Here is a tiny trained network, its code and every weight. The questions are about switching its units off for an input and a target symbol, where a switched-off unit gives its printed mean instead of its output.

import numpy as np


def w(rows, s, z=0):
    codes = np.array(rows[::2]) - 128.0
    scale = np.full(codes.shape[1], s)
    scale[-1] = z or s
    return codes * scale


def norm(h):
    return h / np.sqrt((h * h).mean(-1, keepdims=True) + 1e-5)


def f(y):
    return np.maximum(y, 0)


def softmax(a):
    e = np.exp(a - a.max(-1, keepdims=True))
    return e / e.sum(-1, keepdims=True)


def log_softmax(a):
    a = a - a.max(-1, keepdims=True)
    return a - np.log(np.exp(a).sum(-1, keepdims=True))


def net(x, mask):
    ids = ['βγδζξσψ'.index(c) for c in x.split()]
    T = len(ids)
    res = E[ids] + P[:T]
    u = 0
    for l in range(2):
        q, k, v = (norm(res) @ M[l].T for M in (Q, K, V))
        z = softmax(np.where(np.tri(T) > 0, q @ k.T / 3**0.5, -1e9)) @ v
        res = res + np.where(mask[u], z, O[l][:, -1]) @ O[l][:, :-1]
        u += 1
        y = f(norm(res) @ A[l][:, :-1].T + A[l][:, -1])
        res = res + np.where(mask[u : u + 4], y, B[l][:, -1]) @ B[l][:, :-1]
        u += 4
    return log_softmax(norm(res)[-1] @ U[:, :-1].T + U[:, -1])


Q, K, V, O, A, B = {}, {}, {}, {}, {}, {}
E = w([
[255,142,148,198],'β',
[118,98,130,177],'γ',
[141,70,124,144],'δ',
[132,64,129,150],'ζ',
[45,113,63,127],'ξ',
[97,170,108,186],'σ',
[87,107,144,65],'ψ',
],0.016)
P = w([
[71,92,5,76],'0',
[4,114,102,90],'1',
[20,131,150,101],'2',
[35,137,200,140],'3',
[76,165,215,124],'4',
[81,155,241,153],'5',
[103,140,230,171],'6',
],0.0037)
Q[0] = w([
[196,132,55,118],'0.h0',
[205,179,129,2],'0.h0',
[106,9,99,161],'0.h0',
],0.0084)
K[0] = w([
[147,93,29,125],'0.h0',
[7,81,33,165],'0.h0',
[130,196,139,154],'0.h0',
],0.012)
V[0] = w([
[90,241,93,137],'0.h0',
[127,187,134,122],'0.h0',
[90,209,198,2],'0.h0',
],0.0086)
O[0] = w([
[112,255,113,160,105],'0.h0',
[166,82,134,202,88],'0.h0',
[65,135,173,73,3],'0.h0',
],0.0087,0.0049)
A[0] = w([
[136,70,148,2,252],'0.n0',
[124,78,181,83,92],'0.n1',
[40,81,80,136,45],'0.n2',
[105,103,167,170,156],'0.n3',
],0.0074,0.0012)
B[0] = w([
[44,154,143,212,253],'0.n0',
[83,253,105,201,204],'0.n1',
[242,169,142,78,251],'0.n2',
[57,89,48,93,221],'0.n3',
],0.0053,0.0031)
Q[1] = w([
[185,203,174,134],'1.h0',
[159,41,19,159],'1.h0',
[137,73,254,63],'1.h0',
],0.0056)
K[1] = w([
[217,53,180,181],'1.h0',
[156,145,2,46],'1.h0',
[179,137,166,27],'1.h0',
],0.0067)
V[1] = w([
[142,141,233,126],'1.h0',
[67,97,1,82],'1.h0',
[204,127,127,91],'1.h0',
],0.0065)
O[1] = w([
[254,122,208,222,9],'1.h0',
[186,176,40,58,253],'1.h0',
[191,147,228,159,34],'1.h0',
],0.0069,0.0032)
A[1] = w([
[128,112,100,153,175],'1.n0',
[254,67,130,92,148],'1.n1',
[66,152,98,69,253],'1.n2',
[179,206,78,203,209],'1.n3',
],0.0087,0.0043)
B[1] = w([
[133,207,85,62,182],'1.n0',
[76,112,254,132,165],'1.n1',
[127,139,243,174,255],'1.n2',
[172,137,161,153,209],'1.n3',
],0.0084,0.0087)
U = w([
[228,157,171,107,186],'β',
[197,98,24,171,159],'γ',
[132,65,126,96,111],'δ',
[111,46,113,114,72],'ζ',
[119,171,42,42,191],'ξ',
[133,254,77,211,1],'σ',
[46,164,205,123,112],'ψ',
],0.012,0.003)

Each question gives the input, a string of symbols that net reads in full, and the target symbol t.
The units are the heads (3 rows each of Q, K, V and O) and the neurons (one row each of A and B). Each row of codes is followed by its name. A weight is (code - 128) times the scale printed after its matrix; where a second scale follows, it is the last column's (O, A, B and U).
mask holds one flag per unit, layer by layer, with each layer's heads first. A switched-off unit (its flag False) gives its mean, the last column of its rows in O or B, instead of its output. The means were averaged over made-up inputs and are rounded, as every weight is.
A unit's drop is (log p(t) with every unit on - log p(t) with that unit switched off) / (log p(t) with every unit on - log p(t) with every unit switched off).
The circuit of an input: a set's keep is (log p(t) with only the set's units on - log p(t) with every unit switched off) / (log p(t) with every unit on - log p(t) with every unit switched off). Starting from all 10 units, units are removed one at a time, each time the one whose removal leaves the highest keep (on an exact tie, the one counted first), for as long as the keep stays at least 0.8.
units of the circuit, in order: the units of the circuit, biggest drop first
most important unit: the unit with the biggest drop
k most important neurons: the k neurons with the biggest drops, biggest first
top k neurons in layer l: the k neurons of layer l with the biggest drops, biggest first
drop of u: that unit's drop, to one decimal
input γ γ δ ζ γ δ γ, target δ: units of the circuit, in order => (0.h0; 1.n1; 1.n2)
input γ β δ δ, target δ: units of the circuit, in order => (0.h0; 1.n1; 1.n2; 0.n0)
input β γ ψ ζ, target ζ: 2 most important neurons => (1.n1; 1.n2)
input ζ ζ σ β ζ, target ζ: units of the circuit, in order => (0.h0; 1.n2; 1.n1)
input γ β γ, target γ: units of the circuit, in order => (0.h0; 1.n2)
input γ γ ζ γ, target ζ: 3 most important neurons => (0.n1; 0.n0; 1.n1)
input σ γ γ σ ζ, target σ: units of the circuit, in order => (0.h0)
input γ σ δ σ γ δ ξ, target ξ: units of the circuit, in order => (1.h0; 0.n2)
input δ γ γ ξ γ γ, target ξ: units of the circuit, in order => (1.h0; 0.n3; 0.n0)
input δ γ γ, target δ: 4 most important neurons => (0.n1; 0.n0; 1.n1; 1.n2)
input δ σ ζ γ γ σ ξ, target σ: top 2 neurons in layer 0 => (0.n2; 0.n3)
input γ γ σ ζ δ, target σ: top 2 neurons in layer 1 => (1.n1; 1.n0)
input γ ξ γ γ, target ξ: drop of 1.h0 => 0.6
input γ β ψ γ γ ξ, target ξ: drop of 1.n1 => 0.0
input ψ ξ γ δ, target ξ: drop of 0.n0 => 0.4
input ξ δ δ, target ξ: most important unit => 1.h0
input ξ ξ ζ γ ξ ζ, target ξ: top 2 neurons in layer 1 => (1.n3; 1.n0)
input γ ζ γ, target ζ: top 3 neurons in layer 1 => (1.n1; 1.n2; 1.n3)
